[[123 122]
 [155 156]
 [133 132]
 [132 132]
 [110 108]]
->
[123 156]

[[110 150]
 [140 115]]
->
[110 115]

[[ 99 125]
 [ 98 119]
 [ 99 130]
 [102 125]]
->
[ 99 119]

[[114 153]
 [122 149]]
->
[114 149]

[[117 120 112 142]
 [115 142 101 128]
 [137 133 127 134]]
->
[117 142 127]

[[115 120]
 [139 107]
 [122 128]
 [129 118]]
->
[115 107]

[[128 106]
 [136 115]]
->
[128 115]
---
[[117 132 133]
 [124 145 134]
 [124 155 125]
 [126 152 126]]
->
[[117 132]
 [124 145]
 [124 155]]

[[157 139]
 [141 133]
 [155 139]
 [145 135]]
->
[[157 139]
 [141 133]
 [155 139]]

[[133 141 144 146 105]
 [128 128 131 130 124]
 [128 126 127 125 130]]
->
[[133 141]
 [128 128]
 [128 126]]

[[140 146 134]
 [141 140 133]
 [146 143 130]
 [139 149 132]
 [136 140 131]]
->
[[140 146]
 [141 140]
 [146 143]]

[[128 129 127 128 126]
 [125 129 135 133 121]
 [117 120 115 115 150]]
->
[[128 129]
 [125 129]
 [117 120]]

[[128 129 126 128 128]
 [130 157 117 126 133]
 [134 146 119 124 135]]
->
[[128 129]
 [130 157]
 [134 146]]
---
[[117 133 110 119 111 147 115 116 150 132 104 123 119 116 152 139]
 [101 156 111 131 119 119 120 115 136 131 126 110 132  98 134 145]
 [110 134 119 130 113 124 123 134 147 134 114 117 124 125 138 148]
 [105 154 136 119 125 133 124 125 128 140 121 122 139 119 139 133]
 [118 150 111 103 124 124 135 128 136 146 123 116 120 132 136 138]]
->
[[118 105 110 101 117]
 [150 154 134 156 133]
 [111 136 119 111 110]
 [103 119 130 131 119]
 [124 125 113 119 111]
 [124 133 124 119 147]
 [135 124 123 120 115]
 [128 125 134 115 116]
 [136 128 147 136 150]
 [146 140 134 131 132]
 [123 121 114 126 104]
 [116 122 117 110 123]
 [120 139 124 132 119]
 [132 119 125  98 116]
 [136 139 138 134 152]
 [138 133 148 145 139]]

[[128 128 129 128 129 128 129]
 [128 119 138 124 139 123 141]
 [129 123 134 126 135 126 136]
 [125 118 124 106 147 125 103]
 [129 132 129 137 119 129 138]
 [126 107 149 119 149 116 155]
 [128 128 128 128 128 128 128]
 [129 129 129 130 129 129 130]
 [128 127 127 125 130 128 125]
 [128 131 126 130 125 129 126]]
->
[[128 128 129 128 126 129 125 129 128 128]
 [131 127 129 128 107 132 118 123 119 128]
 [126 127 129 128 149 129 124 134 138 129]
 [130 125 130 128 119 137 106 126 124 128]
 [125 130 129 128 149 119 147 135 139 129]
 [129 128 129 128 116 129 125 126 123 128]
 [126 125 130 128 155 138 103 136 141 129]]

[[137 127 131 133 128 133]
 [123 136 118 155 155 108]
 [154 104 152 141 140 113]
 [126 126 134 131 134 116]
 [157 108 142 138 135 129]
 [145 110 147 147 145 107]
 [128 128 133 115 112 148]
 [131 122 142 129 139 118]
 [105 146 107 121 122 129]
 [120 128 129 117 115 123]]
->
[[120 105 131 128 145 157 126 154 123 137]
 [128 146 122 128 110 108 126 104 136 127]
 [129 107 142 133 147 142 134 152 118 131]
 [117 121 129 115 147 138 131 141 155 133]
 [115 122 139 112 145 135 134 140 155 128]
 [123 129 118 148 107 129 116 113 108 133]]

[[141 125 130 120 140 148 117 128 131 124]
 [111 131 130 133 114 106 142 129 124 137]
 [111 127 128 137 126 117 138 126 131 128]]
->
[[111 111 141]
 [127 131 125]
 [128 130 130]
 [137 133 120]
 [126 114 140]
 [117 106 148]
 [138 142 117]
 [126 129 128]
 [131 124 131]
 [128 137 124]]

[[142 140 116 144 152]
 [148 135 119 141 111]
 [106 146 124 126 143]]
->
[[106 148 142]
 [146 135 140]
 [124 119 116]
 [126 141 144]
 [143 111 152]]

[[144 145 153 145 116 126 129 126 121]
 [143 148 125 145 144 153 139 116 123]]
->
[[143 144]
 [148 145]
 [125 153]
 [145 145]
 [144 116]
 [153 126]
 [139 129]
 [116 126]
 [123 121]]
---
[[118 147 140 130]
 [142 123 137 128]
 [142 123 137 124]
 [118 129 105 115]
 [113 144 137 125]
 [122 126 105 121]]
->
[[147 140 130 118]
 [123 137 128 142]
 [123 137 124 142]
 [129 105 115 118]
 [144 137 125 113]
 [126 105 121 122]]

[[126 126 126 125]
 [131 141 138 143]
 [126 126 126 126]
 [126 126 126 126]
 [113 122 108 130]
 [150 119 138 145]
 [114 129 117 142]
 [126 127 126 126]
 [137 141 131 122]
 [119 120 111 123]
 [150 121 111 145]]
->
[[126 126 125 126]
 [141 138 143 131]
 [126 126 126 126]
 [126 126 126 126]
 [122 108 130 113]
 [119 138 145 150]
 [129 117 142 114]
 [127 126 126 126]
 [141 131 122 137]
 [120 111 123 119]
 [121 111 145 150]]

[[110 107]
 [126 100]
 [103 148]]
->
[[107 110]
 [100 126]
 [148 103]]

[[131 122 141 125 137 132 126 130 140 119]
 [125 127 146 132 135 129 133 136 139 115]
 [127 131 118 123 119 123 107 116 118 134]
 [130 142 134 144 123 145 115 135 127 133]
 [127 118 134 126 139 125 154 136 140 119]
 [116 135 130 131 114 116 144 142 116 138]
 [123 142 119 137 115 130 125 131 124 143]
 [129 119 133 117 143 123 134 119 133 115]]
->
[[122 141 125 137 132 126 130 140 119 131]
 [127 146 132 135 129 133 136 139 115 125]
 [131 118 123 119 123 107 116 118 134 127]
 [142 134 144 123 145 115 135 127 133 130]
 [118 134 126 139 125 154 136 140 119 127]
 [135 130 131 114 116 144 142 116 138 116]
 [142 119 137 115 130 125 131 124 143 123]
 [119 133 117 143 123 134 119 133 115 129]]

[[112 142 151 107 115 116 152 111 151 143 126]
 [138 139 128 105 133 115 104 142 148 112 121]]
->
[[142 151 107 115 116 152 111 151 143 126 112]
 [139 128 105 133 115 104 142 148 112 121 138]]

[[132 123 122 138 120 128 124 132 135]
 [136 123 136 100 143 129 113 129 118]
 [139 125 133 103 146 128 118 125 113]]
->
[[123 122 138 120 128 124 132 135 132]
 [123 136 100 143 129 113 129 118 136]
 [125 133 103 146 128 118 125 113 139]]

[[127 135 143 105 140 125 138 120 138 119 147 109]
 [129 131 120 118 121 128 109 135 110 126 125 107]
 [139 147 129 114 153 144 134 115 113 138 121 133]
 [122 116 106 116 127 128 143 115 121 124 121 119]
 [137 133 137 124 147 135 114 112 110 135 126 109]
 [129 116 123 141 118 140 116 126 124 119 141 127]
 [125 137 158 114  99 120 123 131 110 108 141 133]
 [141 124 120 116 118 143 120 129 151 117 134 129]]
->
[[135 143 105 140 125 138 120 138 119 147 109 127]
 [131 120 118 121 128 109 135 110 126 125 107 129]
 [147 129 114 153 144 134 115 113 138 121 133 139]
 [116 106 116 127 128 143 115 121 124 121 119 122]
 [133 137 124 147 135 114 112 110 135 126 109 137]
 [116 123 141 118 140 116 126 124 119 141 127 129]
 [137 158 114  99 120 123 131 110 108 141 133 125]
 [124 120 116 118 143 120 129 151 117 134 129 141]]

[[124 134 139 138 129 131 132 121 119 140 131 122 120 147]
 [127 136 142 137 132 132 134 116 120 139 130 119 125 151]]
->
[[134 139 138 129 131 132 121 119 140 131 122 120 147 124]
 [136 142 137 132 132 134 116 120 139 130 119 125 151 127]]

[[130 120 129 128 122 130 126 130 128]
 [130 134 114 132 156 130 120 130 125]]
->
[[120 129 128 122 130 126 130 128 130]
 [134 114 132 156 130 120 130 125 130]]
